Here is a tiny trained network, its code and every weight. The questions are about switching its units off for an input and a class, where a switched-off unit gives its printed mean instead of its output.

import numpy as np


def w(rows, s, z=0):
    codes = np.array(rows[::2]) - 128.0
    scale = np.full(codes.shape[1], s)
    scale[-1] = z or s
    return codes * scale


def norm(h):
    return h / np.sqrt((h * h).mean(-1, keepdims=True) + 1e-5)


def f(y):
    return np.maximum(y, 0)


def log_softmax(a):
    a = a - a.max(-1, keepdims=True)
    return a - np.log(np.exp(a).sum(-1, keepdims=True))


def net(x, mask):
    res = np.array(x, float).reshape(1, 3) / 4 @ E
    u = 0
    for l in range(3):
        y = f(norm(res) @ A[l][:, :-1].T + A[l][:, -1])
        res = res + np.where(mask[u : u + 3], y, B[l][:, -1]) @ B[l][:, :-1]
        u += 3
    return log_softmax(norm(res)[-1] @ U[:, :-1].T + U[:, -1])


A, B = {}, {}
E = w([
[180,162,153,221,3,158,20],'x0',
[121,135,41,95,159,168,83],'x1',
[100,88,184,80,138,148,50],'x2',
],0.005)
A[0] = w([
[74,130,69,161,170,32,255,6],'L0N1',
[117,135,154,162,111,95,118,65],'L0N2',
[194,127,85,174,67,172,98,79],'L0N3',
],0.0054,0.0016)
B[0] = w([
[215,51,186,85,95,213,153,252],'L0N1',
[198,96,161,195,193,161,79,157],'L0N2',
[164,147,2,109,136,82,189,221],'L0N3',
],0.0073,0.0046)
A[1] = w([
[100,135,110,61,199,249,153,28],'L1N1',
[204,174,155,170,95,56,254,2],'L1N2',
[168,142,26,83,60,120,217,182],'L1N3',
],0.005,0.002)
B[1] = w([
[11,120,136,205,164,137,28,198],'L1N1',
[2,67,96,156,87,63,151,203],'L1N2',
[151,111,108,139,98,147,27,255],'L1N3',
],0.0077,0.0049)
A[2] = w([
[43,152,253,89,182,141,162,122],'L2N1',
[167,140,154,150,97,96,47,2],'L2N2',
[207,143,48,184,139,62,161,142],'L2N3',
],0.0065,0.00069)
B[2] = w([
[184,250,139,129,79,86,145,249],'L2N1',
[73,1,160,57,157,170,221,252],'L2N2',
[128,216,187,138,196,97,156,238],'L2N3',
],0.0093,0.0036)
U = w([
[159,31,203,114,81,150,220,251],'0',
[130,36,71,93,137,222,66,186],'1',
[158,254,187,99,102,87,165,87],'2',
[17,186,138,118,187,128,72,68],'3',
[84,96,98,253,83,55,175,13],'4',
[188,205,21,149,117,125,130,164],'5',
],0.014,0.0016)

Each question gives the input, the list of numbers given to net, and the class t.
The units are the neurons (one row each of A and B). Each row of codes is followed by its name. A weight is (code - 128) times the scale printed after its matrix; where a second scale follows, it is the last column's (A, B and U).
mask holds one flag per neuron, layer by layer. A switched-off neuron (its flag False) gives its mean, the last column of its row in B, instead of its output. The means were averaged over made-up inputs and are rounded, as every weight is.
A unit's drop is (log p(t) with every unit on - log p(t) with that unit switched off) / (log p(t) with every unit on - log p(t) with every unit switched off).
The circuit of an input: a set's keep is (log p(t) with only the set's units on - log p(t) with every unit switched off) / (log p(t) with every unit on - log p(t) with every unit switched off). Starting from all 9 units, units are removed one at a time, each time the one whose removal leaves the highest keep (on an exact tie, the one counted first), for as long as the keep stays at least 0.8.
circuit, biggest first: the units of the circuit, biggest drop first
most important unit: the unit with the biggest drop
top k neurons: the k neurons with the biggest drops, biggest first
top k neurons in layer l: the k neurons of layer l with the biggest drops, biggest first
input [-5,-1,7], class 2: circuit, biggest first	(L2N1, L1N3)
input [-3,-6,7], class 2: most important unit	L2N1
input [6,0,7], class 0: top 2 neurons	(L2N2, L1N3)
input [-5,2,-5], class 1: circuit, biggest first	(L1N1, L2N2, L1N3, L0N1)
input [0,4,5], class 3: top 4 neurons	(L1N3, L0N1, L0N3, L1N1)
input [0,-4,2], class 2: top 4 neurons	(L1N3, L2N1, L0N3, L0N1)
input [2,-1,7], class 0: top 2 neurons	(L1N3, L2N2)
input [-6,-7,2], class 2: top 2 neurons	(L2N1, L2N2)
input [-6,0,3], class 2: top 2 neurons	(L2N1, L0N3)
input [-8,2,5], class 3: top 2 neurons	(L1N1, L2N3)
input [-2,3,1], class 3: circuit, biggest first	(L0N3, L2N2)
input [-2,1,-8], class 1: circuit, biggest first	(L1N3, L2N1)
input [-6,1,-3], class 1: circuit, biggest first	(L0N1, L1N1, L2N2, L1N3)
input [-1,-1,5], class 2: top 2 neurons	(L1N3, L2N1)
input [2,0,5], class 0: most important unit	L2N2
input [-7,-8,1], class 2: top 3 neurons	(L2N1, L2N2, L0N3)
input [-8,4,7], class 3: top 2 neurons	(L1N1, L2N1)
input [-3,-5,1], class 2: top 4 neurons	(L0N3, L2N1, L2N2, L1N3)
input [-4,1,-2], class 1: top 2 neurons in layer 2	(L2N2, L2N3)
input [-8,-7,4], class 2: circuit, biggest first	(L2N1)
input [-6,-8,2], class 2: top 3 neurons	(L2N1, L2N2, L0N3)
input [2,5,-2], class 5: top 2 neurons	(L0N3, L0N1)
input [-1,7,1], class 3: top 2 neurons in layer 0	(L0N3, L0N1)
input [-4,2,3], class 3: top 2 neurons	(L1N1, L0N3)
input [0,2,6], class 3: top 2 neurons in layer 0	(L0N1, L0N3)
input [-7,3,-5], class 1: top 2 neurons in layer 1	(L1N1, L1N3)
input [8,0,2], class 0: circuit, biggest first	(L2N2)
input [-5,3,-6], class 1: top 2 neurons in layer 1	(L1N1, L1N3)
